Below are the code and all the weights of a small trained network. Each question names an input and a target symbol and asks about switching units off, where a switched-off unit gives its printed mean instead of its output.

import numpy as np


def w(rows, s, z=0):
    codes = np.array(rows[::2]) - 128.0
    scale = np.full(codes.shape[1], s)
    scale[-1] = z or s
    return codes * scale


def f(y):
    return y / 2 * (1 + np.tanh(0.7978845608 * (y + 0.044715 * y**3)))


def softmax(a):
    e = np.exp(a - a.max(-1, keepdims=True))
    return e / e.sum(-1, keepdims=True)


def log_softmax(a):
    a = a - a.max(-1, keepdims=True)
    return a - np.log(np.exp(a).sum(-1, keepdims=True))


def net(x, mask):
    ids = ['βγδζθμξπστφψω'.index(c) for c in x.split()]
    T = len(ids)
    res = E[ids] + P[:T]
    u = 0
    for l in range(2):
        q, k, v = (res @ M[l].T for M in (Q, K, V))
        z = softmax(np.where(np.tri(T) > 0, q @ k.T / 4**0.5, -1e9)) @ v
        res = res + np.where(mask[u], z, O[l][:, -1]) @ O[l][:, :-1]
        u += 1
        y = f(res @ A[l][:, :-1].T + A[l][:, -1])
        res = res + np.where(mask[u : u + 12], y, B[l][:, -1]) @ B[l][:, :-1]
        u += 12
    return log_softmax(res[-1] @ U[:, :-1].T + U[:, -1])


Q, K, V, O, A, B = {}, {}, {}, {}, {}, {}
E = w([
[48,70,124,173],'β',
[116,218,97,139],'γ',
[105,15,128,125],'δ',
[167,80,175,104],'ζ',
[185,91,161,177],'θ',
[112,139,155,157],'μ',
[185,98,160,146],'ξ',
[87,41,211,136],'π',
[63,121,201,96],'σ',
[91,168,163,100],'τ',
[190,189,127,75],'φ',
[20,163,139,205],'ψ',
[136,92,135,251],'ω',
],0.019)
P = w([
[96,109,128,77],'0',
[105,168,128,91],'1',
[112,188,138,103],'2',
[128,187,163,123],'3',
[137,189,182,137],'4',
[148,192,200,149],'5',
[163,200,212,162],'6',
[175,202,228,173],'7',
[198,211,240,184],'8',
[200,212,253,191],'9',
[214,203,251,186],'10',
],0.0044)
Q[0] = w([
[81,123,190,118],'0.h1',
[46,138,114,124],'0.h1',
[154,140,4,121],'0.h1',
[155,112,186,98],'0.h1',
],0.022)
K[0] = w([
[104,157,209,180],'0.h1',
[54,119,131,172],'0.h1',
[101,38,8,35],'0.h1',
[151,123,223,102],'0.h1',
],0.015)
V[0] = w([
[108,124,255,27],'0.h1',
[148,125,150,104],'0.h1',
[166,74,57,83],'0.h1',
[68,135,78,156],'0.h1',
],0.0061)
O[0] = w([
[219,133,253,215,112],'0.h1',
[121,135,181,149,116],'0.h1',
[39,104,141,185,2],'0.h1',
[156,97,41,119,123],'0.h1',
],0.0056,0.0041)
A[0] = w([
[85,45,123,211,104],'0.n1',
[90,229,83,141,133],'0.n2',
[246,163,87,87,54],'0.n3',
[114,101,64,78,74],'0.n4',
[120,36,139,70,48],'0.n5',
[177,198,134,159,93],'0.n6',
[146,125,105,216,166],'0.n7',
[208,106,141,91,120],'0.n8',
[2,159,8,195,124],'0.n9',
[112,97,94,219,108],'0.n10',
[118,71,168,50,2],'0.n11',
[91,178,23,13,53],'0.n12',
],0.0098,0.0047)
B[0] = w([
[145,224,163,177,229],'0.n1',
[117,251,136,110,201],'0.n2',
[75,112,6,66,142],'0.n3',
[83,181,216,125,110],'0.n4',
[171,176,90,140,138],'0.n5',
[206,125,92,109,193],'0.n6',
[134,84,70,191,242],'0.n7',
[137,67,103,37,180],'0.n8',
[98,75,112,126,254],'0.n9',
[150,153,113,222,202],'0.n10',
[89,194,78,96,129],'0.n11',
[163,77,128,186,150],'0.n12',
],0.013,0.0044)
Q[1] = w([
[70,187,92,143],'1.h1',
[115,176,136,173],'1.h1',
[6,43,100,121],'1.h1',
[225,157,172,143],'1.h1',
],0.011)
K[1] = w([
[87,145,69,149],'1.h1',
[129,144,117,146],'1.h1',
[4,96,159,121],'1.h1',
[226,143,144,127],'1.h1',
],0.015)
V[1] = w([
[3,164,176,133],'1.h1',
[123,88,30,18],'1.h1',
[131,148,71,106],'1.h1',
[209,205,55,186],'1.h1',
],0.0038)
O[1] = w([
[168,106,189,141,64],'1.h1',
[162,211,175,168,33],'1.h1',
[105,142,141,146,123],'1.h1',
[2,92,82,129,254],'1.h1',
],0.007,0.0061)
A[1] = w([
[86,129,242,13,47],'1.n1',
[108,98,196,50,253],'1.n2',
[172,174,193,179,99],'1.n3',
[181,211,54,63,193],'1.n4',
[105,241,86,154,147],'1.n5',
[85,145,215,200,160],'1.n6',
[176,60,192,129,180],'1.n7',
[203,204,92,20,34],'1.n8',
[97,253,138,64,99],'1.n9',
[157,59,183,20,118],'1.n10',
[59,162,84,150,133],'1.n11',
[205,167,88,203,94],'1.n12',
],0.012,0.0068)
B[1] = w([
[55,58,6,185,164],'1.n1',
[216,213,105,53,191],'1.n2',
[96,111,97,155,136],'1.n3',
[166,192,177,206,205],'1.n4',
[102,103,157,72,233],'1.n5',
[211,110,161,152,208],'1.n6',
[142,106,80,68,192],'1.n7',
[90,95,78,48,183],'1.n8',
[153,87,131,200,194],'1.n9',
[67,148,234,210,184],'1.n10',
[89,144,126,109,248],'1.n11',
[93,128,101,103,212],'1.n12',
],0.021,0.012)
U = w([
[168,20,217,206,161],'β',
[68,150,202,177,88],'γ',
[124,99,160,138,55],'δ',
[79,201,104,52,107],'ζ',
[165,6,138,67,194],'θ',
[144,95,175,138,244],'μ',
[195,88,237,53,254],'ξ',
[124,101,153,137,35],'π',
[161,149,80,196,169],'σ',
[210,98,130,135,78],'τ',
[171,216,156,179,126],'φ',
[75,13,255,66,127],'ψ',
[60,31,143,173,114],'ω',
],0.0088,0.0053)

Each question gives the input, a string of symbols that net reads in full, and the target symbol t.
The units are the heads (4 rows each of Q, K, V and O) and the neurons (one row each of A and B). Each row of codes is followed by its name. A weight is (code - 128) times the scale printed after its matrix; where a second scale follows, it is the last column's (O, A, B and U).
mask holds one flag per unit, layer by layer, with each layer's heads first. A switched-off unit (its flag False) gives its mean, the last column of its rows in O or B, instead of its output. The means were averaged over made-up inputs and are rounded, as every weight is.
A unit's drop is (log p(t) with every unit on - log p(t) with that unit switched off) / (log p(t) with every unit on - log p(t) with every unit switched off).
The circuit of an input: a set's keep is (log p(t) with only the set's units on - log p(t) with every unit switched off) / (log p(t) with every unit on - log p(t) with every unit switched off). Starting from the 12 units with the biggest drops (on a tie, the unit counted first), units are removed one at a time, each time the one whose removal leaves the highest keep (on an exact tie, the one counted first), for as long as the keep stays at least 0.8.
units of the circuit, in order: the units of the circuit, biggest drop first
most important unit: the unit with the biggest drop
top k neurons: the k neurons with the biggest drops, biggest first
top k neurons in layer l: the k neurons of layer l with the biggest drops, biggest first
input γ ω φ θ ω ψ ψ ω σ β, target β: units of the circuit, in order -> (1.n2, 1.n6, 0.n1)
input ζ τ γ σ φ τ, target β: units of the circuit, in order -> (1.h1, 1.n9, 0.n3)
input φ ψ ξ γ τ μ τ, target σ: top 3 neurons in layer 0 -> (0.n7, 0.n10, 0.n1)
input ω μ θ σ φ ω φ δ ω ω γ, target γ: units of the circuit, in order -> (1.n4, 1.n5, 1.n2)
input ω θ γ ψ, target ψ: top 2 neurons -> (0.n2, 1.n5)
input μ ψ θ δ ζ μ ω θ ω φ ξ, target ξ: most important unit -> 0.n8
input ψ ω ω π, target ζ: top 2 neurons -> (0.n5, 0.n10)
input τ μ θ γ φ ξ π, target β: top 3 neurons -> (1.n6, 0.n1, 0.n6)
input π μ δ μ, target ξ: units of the circuit, in order -> (1.n1, 0.n10, 1.n12)
input μ φ δ ω ω φ π, target ζ: top 2 neurons -> (0.n10, 0.n11)
input ω μ δ, target ζ: top 2 neurons in layer 1 -> (1.n6, 1.n10)
input ω δ μ ω π ω ξ, target ξ: top 2 neurons in layer 1 -> (1.n1, 1.n7)
input ω μ θ ω ζ ξ μ δ ω ω τ, target ζ: top 4 neurons -> (0.n1, 1.n2, 0.n12, 0.n10)
input ω σ ω τ θ σ σ γ ζ ψ π, target φ: top 3 neurons in layer 0 -> (0.n5, 0.n11, 0.n9)
input δ ψ ω θ ψ ζ μ, target φ: units of the circuit, in order -> (1.n8, 1.n7, 1.n1)
input ξ δ ξ β β μ ω π ω δ δ, target ζ: top neuron -> (0.n1)
input ω ξ θ μ δ τ ξ τ μ ψ μ, target φ: units of the circuit, in order -> (0.n9, 1.n8)
input δ φ ω μ θ μ, target ξ: top 2 neurons in layer 0 -> (0.n1, 0.n10)
input φ ζ φ ζ θ θ β μ μ ω μ, target ζ: top 2 neurons in layer 0 -> (0.n10, 0.n9)
input ξ τ θ θ φ ζ φ δ, target β: most important unit -> 1.n6
input ξ φ δ, target β: top 4 neurons -> (1.n6, 0.n1, 0.n6, 0.n7)
input ω μ δ μ π θ ξ σ σ ζ μ, target θ: top 2 neurons in layer 0 -> (0.n2, 0.n3)
input θ ξ γ θ ψ θ σ γ φ φ μ, target β: top 2 neurons in layer 1 -> (1.n2, 1.n6)
